Here is a tiny trained network, its code and every weight. The questions are about switching its units off for an input and a target symbol, where a switched-off unit gives its printed mean instead of its output.

import numpy as np


def w(rows, s, z=0):
    codes = np.array(rows[::2]) - 128.0
    scale = np.full(codes.shape[1], s)
    scale[-1] = z or s
    return codes * scale


def norm(h):
    return h / np.sqrt((h * h).mean(-1, keepdims=True) + 1e-5)


def softmax(a):
    e = np.exp(a - a.max(-1, keepdims=True))
    return e / e.sum(-1, keepdims=True)


def log_softmax(a):
    a = a - a.max(-1, keepdims=True)
    return a - np.log(np.exp(a).sum(-1, keepdims=True))


def net(x, mask):
    ids = ['ΦΨαβγδεζηθλμξτω'.index(c) for c in x.split()]
    T = len(ids)
    res = E[ids] + P[:T]
    u = 0
    for l in range(3):
        r = norm(res)
        for j in range(3):
            rows = slice(3 * j, 3 * j + 3)
            q, k, v = (r @ M[l][rows].T for M in (Q, K, V))
            z = softmax(np.where(np.tri(T) > 0, q @ k.T / 3**0.5, -1e9)) @ v
            o = O[l][rows]
            res = res + np.where(mask[u + j], z, o[:, -1]) @ o[:, :-1]
        u += 3
    return log_softmax(norm(res)[-1] @ U[:, :-1].T + U[:, -1])


Q, K, V, O = {}, {}, {}, {}
E = w([
[189,93,137,122,60,252,114],'Φ',
[156,131,54,172,146,160,131],'Ψ',
[150,141,4,152,162,135,122],'α',
[136,75,50,104,157,138,141],'β',
[139,128,43,156,201,160,140],'γ',
[118,109,25,86,195,126,144],'δ',
[92,37,124,85,128,124,193],'ε',
[97,48,80,86,183,154,157],'ζ',
[74,203,95,111,156,201,167],'η',
[172,76,170,220,158,138,184],'θ',
[217,83,118,187,146,77,162],'λ',
[117,45,59,89,221,62,157],'μ',
[86,121,134,179,214,98,163],'ξ',
[113,184,118,110,113,52,183],'τ',
[65,102,134,148,180,103,36],'ω',
],0.016)
P = w([
[62,100,8,203,120,160,234],'0',
[11,62,38,254,135,103,148],'1',
[46,86,60,225,145,92,137],'2',
[79,97,81,195,163,95,129],'3',
[109,109,93,172,179,101,129],'4',
[125,119,116,148,187,108,128],'5',
[151,127,132,126,198,112,134],'6',
[173,137,155,94,204,124,141],'7',
[193,141,167,79,216,121,142],'8',
[221,140,178,46,235,134,148],'9',
],0.0083)
Q[0] = w([
[120,102,148,140,80,116,119],'L0H1',
[98,155,97,143,152,100,181],'L0H1',
[96,114,162,168,150,135,74],'L0H1',
[162,118,65,165,245,101,244],'L0H2',
[166,97,152,141,89,122,53],'L0H2',
[87,135,160,156,91,59,100],'L0H2',
[62,224,166,112,94,67,120],'L0H3',
[74,59,83,107,215,5,199],'L0H3',
[126,65,159,164,220,174,195],'L0H3',
],0.014)
K[0] = w([
[97,113,150,193,51,149,113],'L0H1',
[154,200,88,112,138,44,156],'L0H1',
[117,102,173,133,122,102,49],'L0H1',
[148,170,229,54,215,72,76],'L0H2',
[87,85,8,102,140,164,208],'L0H2',
[38,93,79,170,95,93,61],'L0H2',
[45,188,107,146,39,150,33],'L0H3',
[170,108,249,86,163,90,8],'L0H3',
[150,174,172,84,243,51,156],'L0H3',
],0.011)
V[0] = w([
[156,108,162,142,84,124,16],'L0H1',
[136,60,197,175,123,163,55],'L0H1',
[108,106,158,156,188,104,145],'L0H1',
[58,228,95,115,199,126,197],'L0H2',
[148,150,101,143,3,13,187],'L0H2',
[158,89,161,229,152,74,211],'L0H2',
[132,171,174,199,142,182,137],'L0H3',
[183,184,84,142,111,110,54],'L0H3',
[155,50,151,130,88,183,101],'L0H3',
],0.011)
O[0] = w([
[195,190,104,20,124,169,104,20],'L0H1',
[157,169,59,72,176,121,43,65],'L0H1',
[93,142,36,176,141,104,104,177],'L0H1',
[5,142,99,212,99,130,152,206],'L0H2',
[164,121,187,188,61,108,254,94],'L0H2',
[98,9,202,170,213,155,182,249],'L0H2',
[93,116,201,153,80,146,48,130],'L0H3',
[220,70,51,192,119,182,68,68],'L0H3',
[54,203,105,135,175,241,179,99],'L0H3',
],0.0087,0.014)
Q[1] = w([
[160,87,163,126,41,211,130],'L1H1',
[151,145,133,78,43,150,73],'L1H1',
[89,138,106,63,103,157,167],'L1H1',
[94,48,154,120,200,233,122],'L1H2',
[118,52,195,107,167,134,82],'L1H2',
[155,143,113,112,217,199,80],'L1H2',
[169,141,191,102,144,124,65],'L1H3',
[204,161,129,107,91,157,64],'L1H3',
[118,105,182,149,131,64,254],'L1H3',
],0.013)
K[1] = w([
[99,112,137,205,125,105,118],'L1H1',
[107,147,84,182,91,74,136],'L1H1',
[90,149,171,133,74,67,170],'L1H1',
[167,132,171,99,144,226,124],'L1H2',
[184,119,143,99,94,164,94],'L1H2',
[114,67,113,100,160,254,96],'L1H2',
[125,140,80,161,101,161,96],'L1H3',
[95,162,84,212,159,122,130],'L1H3',
[169,155,123,46,117,97,80],'L1H3',
],0.015)
V[1] = w([
[60,183,162,37,197,99,122],'L1H1',
[78,195,150,123,63,212,210],'L1H1',
[144,107,101,96,177,205,6],'L1H1',
[75,155,93,176,242,194,149],'L1H2',
[117,132,61,56,108,118,101],'L1H2',
[74,153,140,135,142,86,54],'L1H2',
[139,129,176,123,139,103,96],'L1H3',
[173,134,134,91,187,32,94],'L1H3',
[165,126,71,224,108,222,132],'L1H3',
],0.011)
O[1] = w([
[87,200,121,55,188,105,147,134],'L1H1',
[168,227,189,175,146,179,157,108],'L1H1',
[102,67,153,9,67,122,165,89],'L1H1',
[179,147,106,33,169,169,110,247],'L1H2',
[93,124,69,133,149,87,157,40],'L1H2',
[62,104,113,117,175,194,78,132],'L1H2',
[139,125,167,160,149,121,132,111],'L1H3',
[180,130,104,221,205,114,92,77],'L1H3',
[115,80,98,75,59,110,90,132],'L1H3',
],0.012)
Q[2] = w([
[7,42,141,62,186,113,144],'L2H1',
[97,97,80,39,97,187,114],'L2H1',
[100,158,152,67,36,152,198],'L2H1',
[71,50,117,129,194,160,94],'L2H2',
[193,224,202,57,64,156,106],'L2H2',
[88,152,166,123,76,183,145],'L2H2',
[83,118,37,118,98,126,158],'L2H3',
[74,84,111,199,167,130,145],'L2H3',
[136,151,140,191,190,70,59],'L2H3',
],0.013)
K[2] = w([
[178,155,161,107,142,119,22],'L2H1',
[151,113,100,110,140,220,51],'L2H1',
[228,147,97,109,18,208,156],'L2H1',
[121,95,156,75,168,46,116],'L2H2',
[131,168,113,176,9,140,196],'L2H2',
[166,107,122,96,73,157,182],'L2H2',
[63,190,50,145,66,123,110],'L2H3',
[146,165,127,138,137,86,34],'L2H3',
[108,106,202,159,210,59,81],'L2H3',
],0.013)
V[2] = w([
[160,118,92,186,178,154,43],'L2H1',
[163,116,58,127,135,238,194],'L2H1',
[132,111,187,128,65,223,70],'L2H1',
[160,78,142,65,130,156,167],'L2H2',
[129,66,185,133,149,6,163],'L2H2',
[109,139,114,120,145,217,3],'L2H2',
[88,155,164,115,152,210,123],'L2H3',
[160,96,93,174,117,218,184],'L2H3',
[89,183,92,164,66,191,65],'L2H3',
],0.014)
O[2] = w([
[99,74,42,177,164,199,132,165],'L2H1',
[252,117,104,61,137,216,140,148],'L2H1',
[155,122,200,209,148,216,58,103],'L2H1',
[183,189,135,158,58,129,153,145],'L2H2',
[150,186,64,235,152,160,95,255],'L2H2',
[50,89,113,86,67,116,170,110],'L2H2',
[78,185,147,93,166,191,150,197],'L2H3',
[168,148,111,63,65,104,159,221],'L2H3',
[69,224,98,186,70,126,127,92],'L2H3',
],0.012,0.0082)
U = w([
[151,178,229,83,88,111,120,211],'Φ',
[146,94,144,133,53,190,112,97],'Ψ',
[152,88,105,150,66,116,115,128],'α',
[193,137,75,85,107,177,220,74],'β',
[92,72,84,123,75,216,144,46],'γ',
[122,115,32,142,95,135,189,74],'δ',
[136,225,159,112,206,86,171,149],'ε',
[104,168,104,66,176,148,204,65],'ζ',
[45,226,116,150,104,176,126,117],'η',
[125,86,222,114,199,226,118,80],'θ',
[237,30,155,140,126,82,111,151],'λ',
[186,113,45,135,228,63,150,77],'μ',
[34,83,147,189,217,80,40,69],'ξ',
[129,123,196,184,84,7,145,237],'τ',
[95,84,153,49,102,39,74,255],'ω',
],0.011,0.008)

Each question gives the input, a string of symbols that net reads in full, and the target symbol t.
The units are the heads (3 rows each of Q, K, V and O). Each row of codes is followed by its name. A weight is (code - 128) times the scale printed after its matrix; where a second scale follows, it is the last column's (O and U).
mask holds one flag per head, layer by layer. A switched-off head (its flag False) gives its mean, the last column of its rows in O, instead of its output. The means were averaged over made-up inputs and are rounded, as every weight is.
A unit's drop is (log p(t) with every unit on - log p(t) with that unit switched off) / (log p(t) with every unit on - log p(t) with every unit switched off).
The circuit of an input: a set's keep is (log p(t) with only the set's units on - log p(t) with every unit switched off) / (log p(t) with every unit on - log p(t) with every unit switched off). Starting from all 9 units, units are removed one at a time, each time the one whose removal leaves the highest keep (on an exact tie, the one counted first), for as long as the keep stays at least 0.8.
circuit, biggest first: the units of the circuit, biggest drop first
most important unit: the unit with the biggest drop
which heads matter: for each layer, one digit per head in row order, 1 if its drop is at least 0.15 and else 0, layers parted by /
input ω θ θ τ θ α, target τ: most important unit : L0H2
input β θ τ μ β, target τ: which heads matter : 110 / 010 / 100
input Ψ δ θ δ β γ η ε η δ, target η: which heads matter : 010 / 000 / 001
input ω λ γ Ψ θ δ, target θ: circuit, biggest first : [L0H3; L0H2]
input η α Φ β, target η: circuit, biggest first : [L2H3; L0H2]
input η Ψ ζ θ θ τ η, target τ: circuit, biggest first : [L0H2; L0H3]
input γ γ β λ, target λ: circuit, biggest first : [L0H2; L2H3]
input θ ε ξ Ψ β θ λ ξ β γ, target ξ: circuit, biggest first : [L0H3; L0H2]
input θ γ ξ Ψ μ β, target μ: which heads matter : 011 / 000 / 000
input η δ λ λ ω Ψ Ψ λ δ μ, target μ: which heads matter : 001 / 000 / 110
input θ θ α Φ β ζ τ, target θ: circuit, biggest first : [L2H1; L0H1]
input θ τ ε, target τ: circuit, biggest first : [L0H2; L2H1]
input β θ β θ, target θ: circuit, biggest first : [L0H3; L0H2; L1H2]
input θ γ τ γ, target τ: circuit, biggest first : [L0H2; L2H1]
input δ ξ ξ ξ γ θ, target ξ: circuit, biggest first : [L0H3; L2H1; L2H2]
input ξ γ Ψ ζ Φ γ Ψ ω Ψ, target ξ: circuit, biggest first : [L2H1]
input ω τ β η θ τ β, target τ: which heads matter : 010 / 000 / 000
input ζ ζ δ ξ ξ ω μ, target ω: circuit, biggest first : [L1H1; L0H2]
input Ψ Φ ω δ θ Ψ θ, target Ψ: which heads matter : 100 / 101 / 101
input θ β β η Ψ β ω λ θ, target ω: circuit, biggest first : [L0H1; L1H1]
input α τ γ μ ξ ζ η, target ξ: circuit, biggest first : [L0H3; L1H1]
input β ε δ ε ε, target ε: which heads matter : 001 / 000 / 000
input τ ω Ψ θ θ θ θ τ λ, target τ: circuit, biggest first : [L2H1]
input Ψ θ β, target θ: which heads matter : 011 / 000 / 000
input η δ γ γ Ψ α, target γ: which heads matter : 011 / 000 / 110
input γ ξ Ψ ξ γ ξ η β Ψ ξ, target ξ: which heads matter : 001 / 000 / 000
input ε Ψ ξ η β ξ Φ, target ε: most important unit : L0H3
input λ δ θ Ψ, target θ: which heads matter : 011 / 000 / 100
input β ω Φ ξ ξ δ β τ Ψ τ, target β: which heads matter : 111 / 110 / 100
input θ θ τ η β η ξ β ε τ, target τ: which heads matter : 010 / 000 / 000
